Below are the code and all the weights of a small trained network. Each question names an input and a class and asks about switching units off, where a switched-off unit gives its printed mean instead of its output.

import numpy as np


def w(rows, s, z=0):
    codes = np.array(rows[::2]) - 128.0
    scale = np.full(codes.shape[1], s)
    scale[-1] = z or s
    return codes * scale


def norm(h):
    return h / np.sqrt((h * h).mean(-1, keepdims=True) + 1e-5)


def f(y):
    return np.maximum(y, 0)


def log_softmax(a):
    a = a - a.max(-1, keepdims=True)
    return a - np.log(np.exp(a).sum(-1, keepdims=True))


def net(x, mask):
    res = np.array(x, float).reshape(1, 4) / 4 @ E
    u = 0
    for l in range(2):
        y = f(norm(res) @ A[l][:, :-1].T + A[l][:, -1])
        res = res + np.where(mask[u : u + 3], y, B[l][:, -1]) @ B[l][:, :-1]
        u += 3
    return log_softmax(norm(res)[-1] @ U[:, :-1].T + U[:, -1])


A, B = {}, {}
E = w([
[127,127,132,127,128],'x0',
[100,176,3,98,39],'x1',
[46,198,171,202,101],'x2',
[115,127,58,186,158],'x3',
],0.0045)
A[0] = w([
[86,107,227,1,65,92],'0.n0',
[182,82,111,66,115,122],'0.n1',
[126,133,78,192,213,255],'0.n2',
],0.0067,0.0026)
B[0] = w([
[1,142,51,135,248,244],'0.n0',
[237,226,77,244,85,221],'0.n1',
[90,170,158,51,208,254],'0.n2',
],0.0073,0.0039)
A[1] = w([
[92,89,16,115,28,3],'1.n0',
[119,126,105,117,23,76],'1.n1',
[91,177,222,254,36,152],'1.n2',
],0.0077,0.00051)
B[1] = w([
[98,84,212,128,141,254],'1.n0',
[127,162,245,172,151,181],'1.n1',
[222,110,90,200,75,201],'1.n2',
],0.012,0.0036)
U = w([
[127,2,245,115,107,144],'0',
[48,150,9,81,156,128],'1',
[236,94,39,172,26,170],'2',
[113,172,89,112,112,187],'3',
[113,152,65,49,53,2],'4',
],0.0094,0.005)

Each question gives the input, the list of numbers given to net, and the class t.
The units are the neurons (one row each of A and B). Each row of codes is followed by its name. A weight is (code - 128) times the scale printed after its matrix; where a second scale follows, it is the last column's (A, B and U).
mask holds one flag per neuron, layer by layer. A switched-off neuron (its flag False) gives its mean, the last column of its row in B, instead of its output. The means were averaged over made-up inputs and are rounded, as every weight is.
A unit's drop is (log p(t) with every unit on - log p(t) with that unit switched off) / (log p(t) with every unit on - log p(t) with every unit switched off).
The circuit of an input: a set's keep is (log p(t) with only the set's units on - log p(t) with every unit switched off) / (log p(t) with every unit on - log p(t) with every unit switched off). Starting from all 6 units, units are removed one at a time, each time the one whose removal leaves the highest keep (on an exact tie, the one counted first), for as long as the keep stays at least 0.8.
circuit, biggest first: the units of the circuit, biggest drop first
k most important neurons: the k neurons with the biggest drops, biggest first
top k neurons in layer l: the k neurons of layer l with the biggest drops, biggest first
drop of u: that unit's drop, to one decimal
input [-2,-7,8,2], class 2: 3 most important neurons => 1.n2, 0.n0, 1.n0
input [-5,-6,-5,-7], class 1: 2 most important neurons => 0.n0, 1.n0
input [-7,-5,-7,-7], class 1: 4 most important neurons => 0.n0, 1.n0, 1.n2, 1.n1
input [-8,8,5,-8], class 0: 4 most important neurons => 1.n0, 0.n2, 1.n1, 0.n1
input [7,7,6,1], class 0: 4 most important neurons => 1.n0, 0.n1, 1.n1, 0.n0
input [3,-2,-5,-7], class 1: 2 most important neurons => 0.n0, 1.n2
input [-4,-6,8,-6], class 2: circuit, biggest first => 1.n2
input [-8,8,1,2], class 0: circuit, biggest first => 1.n0, 0.n0
input [-3,-4,-8,-6], class 2: 4 most important neurons => 0.n1, 0.n2, 1.n0, 1.n1
input [4,8,-5,-6], class 0: 2 most important neurons => 1.n0, 0.n2
input [-1,6,-6,3], class 0: 3 most important neurons => 1.n0, 0.n0, 1.n1
input [8,-7,-3,-6], class 3: circuit, biggest first => 0.n0, 1.n0
input [-5,6,6,0], class 0: circuit, biggest first => 1.n0, 0.n1, 0.n0
input [0,6,-4,6], class 0: circuit, biggest first => 1.n0, 0.n0
input [2,2,7,6], class 2: 4 most important neurons => 0.n0, 1.n2, 1.n0, 1.n1
input [-8,8,-7,1], class 0: 3 most important neurons => 1.n0, 1.n1, 1.n2
input [4,-6,8,-4], class 2: 4 most important neurons => 1.n2, 0.n2, 1.n0, 1.n1
input [3,-6,4,-8], class 1: circuit, biggest first => 0.n0, 1.n0
input [-5,-4,7,-8], class 1: 4 most important neurons => 0.n0, 0.n1, 1.n0, 1.n1
input [-7,-5,5,-8], class 1: 3 most important neurons => 0.n0, 1.n0, 0.n1
input [6,3,6,-6], class 1: top 2 neurons in layer 1 => 1.n1, 1.n0
input [2,5,1,-7], class 1: top neuron in layer 1 => 1.n1
input [2,3,8,-1], class 2: top neuron in layer 1 => 1.n2
input [-5,5,-4,-1], class 0: top 2 neurons in layer 1 => 1.n0, 1.n1
input [-5,1,-8,0], class 2: top 2 neurons in layer 0 => 0.n1, 0.n0
input [2,-4,5,-3], class 2: drop of 1.n0 => 0.4
input [-1,-2,2,-5], class 1: drop of 1.n0 => 0.1
input [5,6,0,1], class 0: drop of 0.n1 => 0.0
